Below are the code and all the weights of a small trained network. Each question names an input and a target symbol and asks about switching units off, where a switched-off unit gives its printed mean instead of its output.

import numpy as np


def w(rows, s, z=0):
    codes = np.array(rows[::2]) - 128.0
    scale = np.full(codes.shape[1], s)
    scale[-1] = z or s
    return codes * scale


def norm(h):
    return h / np.sqrt((h * h).mean(-1, keepdims=True) + 1e-5)


def f(y):
    return np.maximum(y, 0)


def softmax(a):
    e = np.exp(a - a.max(-1, keepdims=True))
    return e / e.sum(-1, keepdims=True)


def log_softmax(a):
    a = a - a.max(-1, keepdims=True)
    return a - np.log(np.exp(a).sum(-1, keepdims=True))


def net(x, mask):
    ids = ['εηθμπσω'.index(c) for c in x.split()]
    T = len(ids)
    res = E[ids] + P[:T]
    r = norm(res)
    for j in range(3):
        rows = slice(2 * j, 2 * j + 2)
        q, k, v = (r @ M[0][rows].T for M in (Q, K, V))
        z = softmax(np.where(np.tri(T) > 0, q @ k.T / 2**0.5, -1e9)) @ v
        o = O[0][rows]
        res = res + np.where(mask[j], z, o[:, -1]) @ o[:, :-1]
    y = f(norm(res) @ A[0][:, :-1].T + A[0][:, -1])
    res = res + np.where(mask[3:7], y, B[0][:, -1]) @ B[0][:, :-1]
    return log_softmax(norm(res)[-1] @ U[:, :-1].T + U[:, -1])


Q, K, V, O, A, B = {}, {}, {}, {}, {}, {}
E = w([
[149,105,80,153,165,134,80,123,132,147],'ε',
[165,129,122,167,101,189,105,188,110,170],'η',
[133,126,123,100,219,116,141,151,135,157],'θ',
[82,111,132,148,162,137,133,96,142,211],'μ',
[152,112,78,138,144,169,137,83,109,119],'π',
[102,127,131,181,81,30,251,169,136,129],'σ',
[170,207,127,136,101,129,133,82,115,136],'ω',
],0.021)
P = w([
[188,160,35,12,69,137,133,113,185,134],'0',
[168,160,76,51,135,114,72,116,60,164],'1',
[188,121,81,133,144,115,129,63,227,89],'2',
[104,227,78,195,177,195,125,135,200,84],'3',
[127,127,130,207,195,107,119,112,35,131],'4',
[119,140,150,230,197,163,131,84,239,34],'5',
[52,210,106,255,231,187,116,125,98,68],'6',
],0.0068)
Q[0] = w([
[127,133,123,114,115,115,135,140,137,142],'head 0',
[131,141,130,148,129,108,143,134,131,127],'head 0',
[154,182,150,182,98,113,159,156,116,125],'head 1',
[134,146,97,127,175,105,141,104,142,117],'head 1',
[82,159,122,112,158,145,88,123,3,133],'head 2',
[130,90,161,45,89,122,80,118,108,130],'head 2',
],0.037)
K[0] = w([
[151,137,118,120,123,144,128,128,129,153],'head 0',
[127,121,166,181,160,137,125,116,118,100],'head 0',
[128,139,105,143,58,65,196,140,163,120],'head 1',
[122,111,137,179,177,139,143,100,140,58],'head 1',
[76,184,122,218,156,184,150,163,252,53],'head 2',
[126,196,113,63,177,237,59,98,147,172],'head 2',
],0.026)
V[0] = w([
[114,115,87,152,95,113,174,167,97,60],'head 0',
[155,195,140,113,149,118,181,103,106,110],'head 0',
[86,105,151,113,134,155,172,122,85,107],'head 1',
[70,105,119,140,97,84,92,162,105,94],'head 1',
[152,85,86,64,250,107,175,226,130,92],'head 2',
[43,58,170,118,129,119,135,168,185,232],'head 2',
],0.021)
O[0] = w([
[108,127,180,186,106,107,185,90,193,93,73],'head 0',
[88,170,126,91,153,155,126,164,186,111,217],'head 0',
[115,109,131,107,97,142,135,120,161,103,49],'head 1',
[91,163,54,166,81,69,137,141,108,81,8],'head 1',
[45,208,200,200,162,254,71,137,91,99,176],'head 2',
[181,136,143,107,225,141,139,153,78,67,65],'head 2',
],0.0099,0.014)
A[0] = w([
[134,108,79,47,6,50,163,180,159,93,1],'neuron 0',
[90,104,127,137,40,104,104,132,183,179,93],'neuron 1',
[161,113,96,90,98,113,130,113,188,196,203],'neuron 2',
[107,155,121,123,137,171,108,90,136,181,212],'neuron 3',
],0.027,0.0045)
B[0] = w([
[77,183,71,131,201,129,179,194,214,254,216],'neuron 0',
[107,134,88,40,135,142,134,147,130,62,221],'neuron 1',
[127,178,189,209,166,106,88,109,127,92,254],'neuron 2',
[123,81,102,123,77,66,142,123,111,125,242],'neuron 3',
],0.02,0.021)
U = w([
[75,164,97,47,146,62,105,121,136,33,81],'ε',
[192,161,173,254,202,7,78,117,125,144,4],'η',
[95,198,81,137,169,107,221,168,209,245,204],'θ',
[74,147,172,161,114,246,74,232,111,168,129],'μ',
[107,64,84,156,64,94,148,121,87,237,191],'π',
[161,134,173,135,113,150,247,72,173,141,148],'σ',
[255,113,111,59,206,118,169,215,98,123,162],'ω',
],0.005,0.0039)

Each question gives the input, a string of symbols that net reads in full, and the target symbol t.
The units are the heads (2 rows each of Q, K, V and O) and the neurons (one row each of A and B). Each row of codes is followed by its name. A weight is (code - 128) times the scale printed after its matrix; where a second scale follows, it is the last column's (O, A, B and U).
mask holds one flag per unit, heads first, then neurons. A switched-off unit (its flag False) gives its mean, the last column of its rows in O or B, instead of its output. The means were averaged over made-up inputs and are rounded, as every weight is.
A unit's drop is (log p(t) with every unit on - log p(t) with that unit switched off) / (log p(t) with every unit on - log p(t) with every unit switched off).
The circuit of an input: a set's keep is (log p(t) with only the set's units on - log p(t) with every unit switched off) / (log p(t) with every unit on - log p(t) with every unit switched off). Starting from all 7 units, units are removed one at a time, each time the one whose removal leaves the highest keep (on an exact tie, the one counted first), for as long as the keep stays at least 0.8.
units of the circuit, in order: the units of the circuit, biggest drop first
most important unit: the unit with the biggest drop
top k neurons: the k neurons with the biggest drops, biggest first
drop of u: that unit's drop, to one decimal
input ω ω π μ, target ε: top 3 neurons : [neuron 1; neuron 0; neuron 2]
input ω ω ω π ε θ, target π: units of the circuit, in order : [neuron 2; neuron 3; neuron 0; neuron 1]
input ε μ ε, target ω: top neuron : [neuron 2]
input ω ε π θ, target ε: units of the circuit, in order : [head 2; neuron 1; neuron 0]
input ω θ ε ω, target π: top 3 neurons : [neuron 3; neuron 2; neuron 0]
input η ω η μ, target η: units of the circuit, in order : [head 2; neuron 2]
input ω θ η ε ε ω, target π: units of the circuit, in order : [neuron 2; neuron 0; neuron 1]
input π θ ω η η, target η: units of the circuit, in order : [head 2; neuron 2]
input ε σ ε, target η: units of the circuit, in order : [neuron 1; neuron 0]
input ε θ ω μ η η ε, target η: units of the circuit, in order : [neuron 0; neuron 1]
input σ ε ε η σ π, target σ: units of the circuit, in order : [head 0; neuron 0; neuron 2]
input σ ε η μ, target π: units of the circuit, in order : [neuron 2; neuron 0; neuron 3]
input ω ω π ε ε, target π: units of the circuit, in order : [neuron 2; neuron 0; neuron 1]
input ε ω ω η π ω, target ε: most important unit : head 2
input π μ ε μ ε, target ω: top 3 neurons : [neuron 2; neuron 0; neuron 3]
input η μ π, target ω: drop of neuron 1 : 0.0
input ε η ε π, target π: drop of neuron 3 : 0.1
input ε ε θ, target π: drop of neuron 0 : 0.2
input μ ω θ η θ, target η: top 3 neurons : [neuron 0; neuron 1; neuron 2]
input θ ε ω ω θ π π, target ε: top neuron : [neuron 1]
